Each row has a class, written after it.
[  3 -10 -12 -10  19  18  11 -39   0 -72 -29 -45 -16  -3 -52 -25  -2 -26
  11 -49  17 -62 -30  -4  24  27  20 -26 -46   5  11 -13  40  30   0  23
   2 -68 -47 -20 -16] => (55)
[ -4  -6   6 -10   6 -17  -5  13 -45 -42 -82 -16  -4  55 -11  18 -31 -10
 -11  -8  12 -17 -34 -15 -38  -9  34  15 -47   9  26  21  32  25 -31 -41
  16  10 -22  12  29] => (51)
[ 17 -36  -6   2 -10  10  12 -27 -36 -34   1  -4 -27  -7 -32 -17  -6 -20
  -3   3 -14 -31  -9  -3 -23   2  10  22 -35   7   2   8  30  30   0  10
   7 -38 -32  29 -23] => (147)
[-36   5  23 -15 -15   4  12 -39  -2 -14 -38 -20  -1  36  11 -22  17  21
 -11  -9 -32   8   6 -17  -9  11 -14  11   4  -2   4  22  23  11 -15 -25
 -43  45   5  -4  18] => (92)
[-34  -3  23 -11   3   9  24 -55  -9 -19  -8 -27 -14  13 -23 -16  -3  -5
  -6  18 -20 -35   7  -4   0  11  -8   7   4 -19  -6  -9   6  24 -40  25
 -52  -8   7   0 -32] => (39)
[ 22 -20 -12   5   1 -26  18  17 -22  28  -8  36  17  28  40  12   6  13
  -6  62 -30  15  20 -16 -25 -48 -17  14  10  21  -6 -19  19  49  10 -13
 -17  35  12  22   9] => (51)
[ 31 -11   1  -6 -25   1   5  14 -11  -6  36  -3  19  -1   8 -12  30  22
  14  15 -24  26  26 -15 -26 -21 -28   7   6  20   3 -15  26   6   2 -16
  14 -12 -14   9 -10] => (39)
[ 38   7  -2 -13  38 -36  11  25  -2  47   7  -8  26  29  31  13   8   9
  -1  46  31  -2  45 -14  -4 -49   1 -29   2  23   0 -44   0  53  12   2
  -9  11  35 -22  -6] => (101)
[ 17  -4  -3  -2 -33  16   3  11 -23   6  -8   0   7 -13  23 -24  26  18
  28  -4 -57  39  15   3 -29  -8 -39  24 -10   6  -4  -8  25   6   6 -22
  -1 -10 -21   6   8] => (92)
[  7  25   9 -10  10  -8  23  41 -56  47 -26 -43  21  12  11  -6   4  36
  31 -13  -4 -31  12  18 -11 -36 -25 -20  -6  13 -22 -44  -6  13 -32   6
  -1 -32  31 -31 -31] => (2)
[ 31   8   4 -15  12 -34 -12  16  -3  28 -39  -8  33  29  31   4   1  37
  -7  16  37   3  20 -19  -6 -36   4 -28 -15  26  26 -18  26  26  -3 -34
  -3  40  20 -14  26] => (55)
[  5 -10  -2  -7   7  -4  11   3 -32 -57  -7 -13 -18  15 -23   1   2 -13
 -10 -23  15 -38 -15 -18  -8  -1  21  -6 -34  19  17  -2  43  14  14  -5
   9 -11 -23  17   2] => (2)
[ 31  -9 -16 -10   6 -12  -1  29   6  29  12  16   3  22  31  -6  11   5
 -10  13 -22  13  27 -18   4 -32   1   0  18  26   7 -30  29  35  -4  -7
  -7  37  25 -11  11] => (217)
[  6   8  14 -13   8 -19  44  27 -39  52 -42 -28  29  48  25  -2 -19  33
  13  16 -13 -11  10  12 -32 -48 -35   4  19   8 -17 -38 -15  36 -50   7
  -3 -26  33 -40 -36] => (51)
[ 21 -12  -4   1 -23  10  28  11 -22  21  22 -15  14  10  17 -18  -3  24
  39  24 -55  12   9   5 -21 -15 -47  29   7  13 -18 -35  19  16   0  12
  -1 -21  -6  -5 -26] => (37)
[ 21 -39   1  -3 -23 -31  53 -40   2 -20  17  10   3  48  25 -23   1  12
 -30  38 -26 -28  35 -17 -38 -63  -7  54  24   8  -1 -10  50  66  -4  15
 -16   4  11 -27 -21] => (55)
[-16  16  40 -20   7 -24  -4 -11 -45   6 -45 -39  12  26  -5   2 -17  37
 -20  12  55   7   2 -14  -2  14   2 -29 -35  -6  32  11  -5  -3 -25 -41
  -4  33  24  20  -4] => (147)
[ 40  10  -9  -8  32 -22 -24  38 -14  27 -16 -12  19   6  13  20  18   2
  11  23  25   9  15 -19  -2 -19  19 -34 -30  19  11 -28  15  30  18 -27
   4  15  -1   7  32] => (101)
[ 32 -29 -21 -11  -3  22  -4   2  47 -15  55  26  -1  12  24 -15  27  10
  20   5 -52  27   9 -37  26   8 -22   6   3  53  -2 -13  50  15  60   7
  -6  25 -24  29  18] => (37)
[ -3  19  -1   1  -5 -19  24  37 -70  67 -30 -18  18   4  15  -7  -8  25
  31  22 -24 -36  13  31 -34 -45 -22  10  -9  -2 -30 -42 -20  18 -50   0
 -10 -25  35 -20 -27] => (2)
[ 30   4   5 -24  24 -12  19   9  14  36   3 -16  13  28  29 -11  17  35
   3   7  -5  -9  39  -6  -1 -35 -12 -14  15  42 -13 -21   7  39  -6  10
 -16  13  41 -16 -12] => (147)
[ 20 -15  11 -10  -8  -8  -2  -1 -15 -49  -3 -14   4  43   5   0 -14  -9
 -28 -10 -16 -18  -4 -13 -37 -19   8  34 -25   3  13   5  46  16  -9 -27
   5  -2 -20  14  15] => (87)
[ 26   1 -15  -1  21 -15 -32  20 -34  22 -24   5  -6 -34 -18  21  11 -29
  15  36   3 -20  -3   0  -7   5  25 -18 -58   0   9 -21  24  30 -14 -24
  -9 -11 -22  50  23] => (39)
[ -3   9  -3   0  24  -2   8  25 -61  35 -48 -60   3 -49 -21   6 -27  -5
  62  -7  17 -53 -30  49  14   1  -4 -37 -35 -25 -27 -50 -23  20 -40  18
   6 -63 -13 -25 -53] => (149)
[-44 -10   5   3   4   8  30 -59 -37   3 -22 -18 -28 -39 -29 -22  -4 -34
   4  12 -48 -43  -9  15  11  29 -24   2 -26 -41 -26 -12  -3  34 -18  34
 -52 -36 -14   9 -39] => (92)
[ 32  10   9 -11  63 -24  -8  18 -34 -44 -20 -57  15  27 -38  28  -8 -14
 -13 -13 113 -31 -10  -8  -2   5  30 -69 -53   6  30 -24  15  20  18  -7
  30 -54 -14 -13 -17] => (101)
[ 10  20   1  -1   4   9   8  43 -35  15   8 -35  25  -7  15 -13   6  16
  23  -3 -27 -20   3  18 -26  -9 -31 -13 -23   7 -26 -34   9   6 -23 -13
  -4 -42 -13  -6 -14] => (87)
[-22 -19  -6   3 -12  31  15 -36 -10 -26  29  -2 -22 -25 -19 -23  33 -18
   8  25 -57  -8  -1 -16  13  21 -15   1 -10 -17 -12  -4  12  26  11  21
 -38  -7 -25  30  -5] => (101)
[ 34 -17 -30   7   2 -12  -1  17 -21  39   9  29  -1 -17  25   4  21 -23
  12  60 -50  -2  29  -5 -20 -37   0  21 -14   2 -17 -36  15  51  11   1
 -25   2   1  27  10] => (101)
[-45  31  39 -19  17 -21   7  -9 -39  53 -90 -56  -1  63   3   1 -27  22
 -20   1  32 -40  -8  17 -19 -16  21 -12  14 -14   9 -12 -15  21 -89  -3
 -34  31  54 -55 -13] => (217)
[-14   0  21   1  -9 -20  15 -17 -38   3  10 -11  15  22  15   1 -12   9
 -34  42  -8  -8  14  -7 -14 -12 -26   7  -9 -25   2 -15  11  17 -17 -21
 -34  19  20  23 -10] => (87)
[-34   1  18  -4  -7   3   7 -43  -2 -18 -35 -31  -5  24 -15 -19  -7   4
  -4 -13 -20 -37 -12   0  23  23   4  -2  -5 -22  -8   4   7   6 -29   6
 -51   7  -3  -9 -10] => (219)
[-29 -35  -2   3 -26  21  42 -46   1 -25  25  22 -11  24   9 -33  13   6
 -14  24 -77  10   5 -32   7  -1 -44  33  31   4 -10   1  24  28   4  14
 -39  23  -2  22 -17] => (51)
[  9  -4 -12  -2 -46  14 -16  17 -34   2 -23   9  -2 -22  18 -22  27   9
  29  -4 -72  41   2   3 -41  -3 -28  26 -33   3  -7   6  28  -6  -4 -40
   2  -1 -37  25  31] => (92)
[ -5 -10   0 -17  23   7   0 -13   8 -81 -25 -48 -24  -2 -35   3   0 -21
  14 -57  24 -41 -43   1  23  27  29 -22 -29   8  10   9  47  12   6   0
  15 -19 -44 -12  -9] => (149)
[ 21 -20   1  -5 -18  -5 -11 -24 -11 -66 -19  -8 -15  28 -20   4   0 -21
 -15 -14 -24 -17 -14 -17 -25  -8  25  33 -22   6  21  29  65  20 -12 -24
   4   5 -34  24  19] => (39)
[-23   5  37 -28  12  -9  23 -15 -10 -25 -34 -35  25  91  10  -8  -1  49
 -36  -2  35  21   2 -40   0  -8 -21 -27  17  20  30   6  18   9 -14 -34
 -15  50  26  -6   3] => (51)
[ 11  -6  -5   7 -14  -1  30   1 -41  39   0  -8   9 -23  10 -20  12   2
  23  13 -41   1  23  19 -26 -17 -48  13  -9  -5 -25 -35   0  24  -1  13
  -7 -51  -6 -19 -41] => (92)
[-11  13  50 -31   9  -7  39 -37  11   6  -4 -55  20  71  19 -27   0  71
 -22  -8  30   5  34 -19  11 -19 -22 -27  42  16   2   2  -2  18 -21   7
 -22  36  57 -40 -33] => (147)
[-39  10  35 -33  16  35  42 -57   8  -1 -28 -62  -5  44  -6 -44  -5  35
  16 -26 -34 -48   4  10  30   8 -20   4  23   6 -29  -1 -23  26 -53  40
 -52 -14  34 -39 -43] => (147)
[  5   3   0 -10 -19   8  26  17 -15  16  10 -18  17  17  23 -25  23  41
  41 -19 -49 -10  12   4   1 -22 -38  13  22  28 -22 -30   1   9  -9   9
 -10 -20  17 -26 -27] => (2)
[ 15 -32 -28   5  20 -26  16  21  -9  37  35  28  -4 -40  11   2  11 -10
  17  63 -10 -21  22   4  -5 -32  -5 -12  -3   4 -25 -39  22  48  13   9
 -15  11   1  17 -23] => (149)
[ 20  -2 -26  -7  24  -8 -16  32 -11  30  -9  -2 -17 -18  10  -1   4 -15
  11   6   0 -15   7  -8  19  -2  17 -23  -6  20   2 -44  16  32  -7   3
 -13   1   0   1  -2] => (217)
[ 17 -18 -26  -5  16 -20  -6  30  -3  13  14  18  -5 -47  13  12  25 -10
  20  33  -3  -3   7  -2   5 -10   1 -24 -19  16  -2 -24  28  30  25 -14
  -2  24 -11  29   5] => (149)
[-10 -19   7  -2  -9  -2  16 -51   9 -34  30 -10  -8  -5 -17 -20  19  -5
 -13   5 -14 -14   6 -22  42  19 -10 -13   5 -15  -8  -3  22   9  22  15
 -24   1 -19  11 -15] => (219)
[ 17 -11 -11   7 -27  26  35   5  -3   2  70   2  14 -15  28 -31  30   7
  14  15 -78   4  32   5 -15 -26 -62  23  21  11 -38 -40  15  16  14  22
 -15 -39 -11  -3 -33] => (87)
[ 10  -2  -5 -14 -44  41   7  22  11   0   2  -6  -2  19  28 -42  21  27
  32 -34 -89  30   4   4 -20 -14 -31  35  40  25  -6 -16  29   3 -33   2
  -5   2  -4 -34  -1] => (217)
[ 17   5 -13 -14  -6 -15 -26  43  -8  37 -38  17  -2  20  36   0  10   5
  -2  12 -35  20  14 -11 -23 -29  15  12  -1  25  14 -14  35  23 -28 -37
 -10  59  18   1  43] => (217)
[  5   4   4  -5  20  -1 -44   1 -24 -73 -76 -42 -12   8 -68  14 -21 -40
   2 -67  44 -46 -64   4  19  54  57 -38 -88 -13  29  23  41 -12 -11 -33
  20 -45 -65  16  23] => (219)
[  7   0 -13 -11 -12 -18   0  27 -18  40 -22  22   1  14  38  -2  17  17
  20  14 -79 -13  10  -1 -10 -40 -10  29   0  23 -19 -10  21  28 -16 -16
 -33  39  21  15  25] => (2)
[ 17  11  -5 -10 -10  28 -42  23 -14 -26 -24 -34   3 -33 -32 -12  17   2
  48 -39 -10  15 -22  -3  -3  39  -1 -34 -52  17  21  -9  25 -16  -9 -28
  22 -39 -49  20  13] => (39)
[ 17   0  17 -11  55 -30  11  10 -34 -36 -12 -48   4  49 -34  30 -39  -3
 -11  10 114 -34 -13  -8   0  14  20 -44 -50   7  22 -26  24  19   8   0
  22 -48  -4  -2 -31] => (37)
[ 17 -19 -10   5 -19  -1  20  22 -45  13  -3   7  13   7  21  -8  -6  14
  24  25 -50  18   1  -8 -18 -26 -40  26  -9   7 -18 -26   8  20 -11  -8
   9 -22 -14   9 -10] => (51)
[-27   6  34 -25 -12  12  22 -54  21 -30 -24 -37   1  56   4 -20  16  25
  -6 -13 -50 -15   9 -11  -2  -8 -17  19  36   6  -3  14  25  20 -41   8
 -51  32  20 -23  -7] => (39)
[ 23  -8   3  -8  22  -6   5  -7  -7 -41 -11 -36   2  45 -11   4   8  -8
  -8 -15  15 -29  -6 -15 -12 -17  28  -5 -15  13   6   0  33  35   9   1
   8 -16 -16 -19   3] => (101)
[ -5  -8 -22  -2  -2  18 -22 -21 -36 -63 -69 -28 -32 -35 -56  -9 -29 -50
  24 -42   2 -66 -58   7   9  40  46  -3 -96 -16  16   4  24  16 -31  -4
   9 -64 -65  18  18] => (55)
[-21  15  18 -18  10 -11   2 -34 -37  -5 -60 -45   5   8 -21 -11 -29   6
 -13   3  47 -27 -11  -7  22  16   5 -32 -47 -30  28 -22  -3   9 -40 -14
 -21  -4   1   2   0] => (55)
[ 18   2   7  -3  -3 -21  11  51 -65  25 -37  -9  33  31  16   8 -24  31
   9  31  17  29   6  -8 -39 -35 -25  -9 -23   5   9 -26   2  13 -27 -40
  24  -6   6   4  -4] => (51)
[-13   5   0 -13  14  23 -22 -38  -1 -63 -70 -55 -28   6 -50  -4 -18 -39
  27 -60 -16 -71 -53  11   8  42  48   2 -47   6  10  12  22  16 -37  11
 -13 -48 -52  -6   1] => (39)
[-37 -13  21 -15 -28  28  40 -49  16 -23   3 -22  -6  65  19 -35   6  35
   9  10 -90  -8  -1 -13  -1   1 -34  48  37   9 -22  12  32  24 -23  17
 -58  41  14  -5  -6] => (37)
[ 18   3 -11  -4  38 -69  18  36 -56  69   1   2  17  -2  11  25 -10   5
  -6  60  54 -39  35  -6 -10 -45  -3 -29 -18  17  -1 -58  -9  38  -1  -6
 -11   4  41   5 -24] => (2)
[-17   1  27 -27 -16   9  -1 -49  33 -48  -5 -27   7  49   6 -18  26  26
 -17 -21 -20  11   8 -32  12   8 -11   4  26  23  25  21  26  -3  -3 -15
 -25  47   3   0  10] => (39)
[ 22  23   4   1  -2  -5 -19  54 -57  13 -11 -33  30  -8  10   8  -7  19
  19   5  15   5  -4  11 -26  -2 -24 -24 -47   2   2 -30   5 -10 -20 -45
  11 -28 -14  15   5] => (87)
[-49  12  34 -27  10   7  28 -33  -5 -24 -68 -48   9  73   5 -12 -17  29
   0 -21 -16 -16 -22 -12   7  12 -15   6  11   5   7   6  -4  17 -48  -5
 -35  17  19 -28  -6] => (51)
[ 10   7 -23  -1  22  -9 -34  48 -46  14 -16  10  -3 -35  -6  16  13  -5
  19   7  19 -16 -10 -13  15  15  14 -41 -67  23  11 -27  14  -1  22 -31
  -5   5 -18  53  27] => (2)
[-28  -8  11  -9 -11  -5  31 -32 -20 -18  24  -1  -5  14  -1 -20  14  14
 -13  15 -15 -10  13 -25  18   0 -26  -2   5   3   2 -14  13   8  12   7
 -30  22  12  15 -20] => (2)
[-41 -19   6   9 -26   3  25 -62 -35  13 -32   4 -24 -23  -1 -19  -1 -21
   0  26 -92 -21  -1  10 -18   8 -28  48  -9 -44 -32   0   5  28 -31  21
 -64   4  -4  14 -11] => (92)
[-22  11  29 -13   5 -19   2  -7 -38 -10 -25 -35   8  41  -5  10 -21  28
 -12  35  46   7 -11 -24  -6  22  -3 -31 -34   0  25   0  24  -2 -10 -35
 -14  47   7  29  14] => (37)
[-43  -9  15  -7  20   3  41 -35 -35   2 -31 -27  -5  26 -13 -18 -20   3
  -4  26 -17 -33  -8  -8   5   7 -21   2   0 -19 -12 -24  -8  38 -38  20
 -44 -13  11   1 -34] => (51)
[ 11  -3   6 -11  -5  -2 -28 -12 -22 -63 -55 -26 -16  22 -34  10 -10 -29
  -6 -28   3 -27 -34  -5 -25  15  47  17 -53   2  34  26  48  10 -23 -34
  15 -12 -46  25  26] => (39)
[-23  -9  13 -18 -21  32  46 -53  50 -21  36  -5  -3  44  35 -48  48  27
   9  11 -97  -3  30 -24   5 -20 -36  31  73  22 -33   4  25  38  -5  33
 -59  35  28 -27 -10] => (101)
[  1 -26  -8  -2   8 -14  26  -6 -43 -46   9  -2 -14   1 -29  -6   1 -24
 -13   0  -9 -56  -6  -8 -14 -15  11   3 -31   5  -2 -10  35  34  17  14
   3 -31 -18  21 -27] => (2)
[ 12  -9   3   0 -18 -10  22  24 -48  37 -32  -1  21  37  27  -5 -21  26
  17  27 -40  19   4   0 -32 -40 -41  35   3   6 -10 -25   3  22 -37 -18
  -4  -8   7  -9 -14] => (51)
[ 24  -2 -16  -1 -44  39 -28  29  -3 -12  -1   6  -1 -23  15 -24  37   6
  46 -17 -91  50  -8 -13 -20  11 -15  27 -21  10   1   1  36  -9   6 -32
  11   2 -45  25  42] => (101)
[  5  -3   5 -17 -11  -6 -16 -11 -15 -53 -68 -20  -2  37  -7   1   2 -13
 -12 -44  -7  -7 -23  -8 -35   5  26  12 -45  15  26  30  42   9  -1 -41
   9  11 -33   5  40] => (92)
[ -2   2 -19  -8   1   9  19   3   6  25  -5   5  -7   4  24 -18  28  10
  35  -5 -75 -37  10   6  11 -22 -14  22  19  31 -33 -26  10  34  -8  24
 -46   4  18 -10  -2] => (2)
[ 10   7   4 -22  36   1   9 -28  -8 -60 -46 -63  -6  10 -48  -9 -20 -19
   6 -47  66 -57 -29  -4  30  23  28 -45 -55   2  26 -21  26  30  -5  12
  16 -68 -40 -31 -17] => (55)
[ 25   9  16  -2 -16 -42   1  34 -46  44 -41 -32  36  30  14   9 -18  34
   7   8  12  -5  11  12 -31 -38  -7  -1 -10 -10  -4 -21   1   2 -44 -31
   5  -5  14 -27  -6] => (219)
[ 15 -20 -33  -3  29 -12  -8  26 -10  11  21  12 -15 -66 -12   7  28 -25
  25  28   8 -18   0   2  15   1   2 -44 -30  13 -13 -33  30  27  25   1
   2  -7 -23  32  -9] => (149)
[ 14  -1   4  -5   7 -33   8   7  15  34 -24   1  19  35  33   6  15  18
   4  19 -27 -27  21   1  -7 -30   8  12  17  16 -16 -12  16  37 -12  -4
 -39  25  19 -24   7] => (219)
[-10 -17  -5 -23  42  20  39 -36  34 -69   6 -56 -24  10 -38 -17   8 -25
  16 -58   5 -66 -21  13  39  16   6 -10  12  10 -10 -20  29  37   8  50
 -10 -55 -27 -47 -55] => (149)
[ -1 -25  -3 -12  14 -38  16  -3 -24 -42 -19 -24 -11   9 -19  15 -13 -19
  -3   9  26 -45 -17  10 -24 -12  27   4 -27  -7   7  -6  34  35 -13 -10
   8 -13 -17  -2 -20] => (149)
[ 29   2   1 -10  -2  34   8  11 -22  -1  21 -31   0 -36 -14 -29  16  18
  40 -25  -7  10   3   4  16  14 -33 -32 -24  20 -13 -23   7  -3   9  13
  27 -58 -24   4 -32] => (147)
[ 14  -3  14 -25 -12 -10   5 -24  17 -58 -58 -36  10  72   8 -14  -7  26
 -15 -42   4 -23 -13 -17 -23 -24  22  18  -2  25  30  20  52  21 -21 -24
  -2  24 -15 -35  27] => (55)
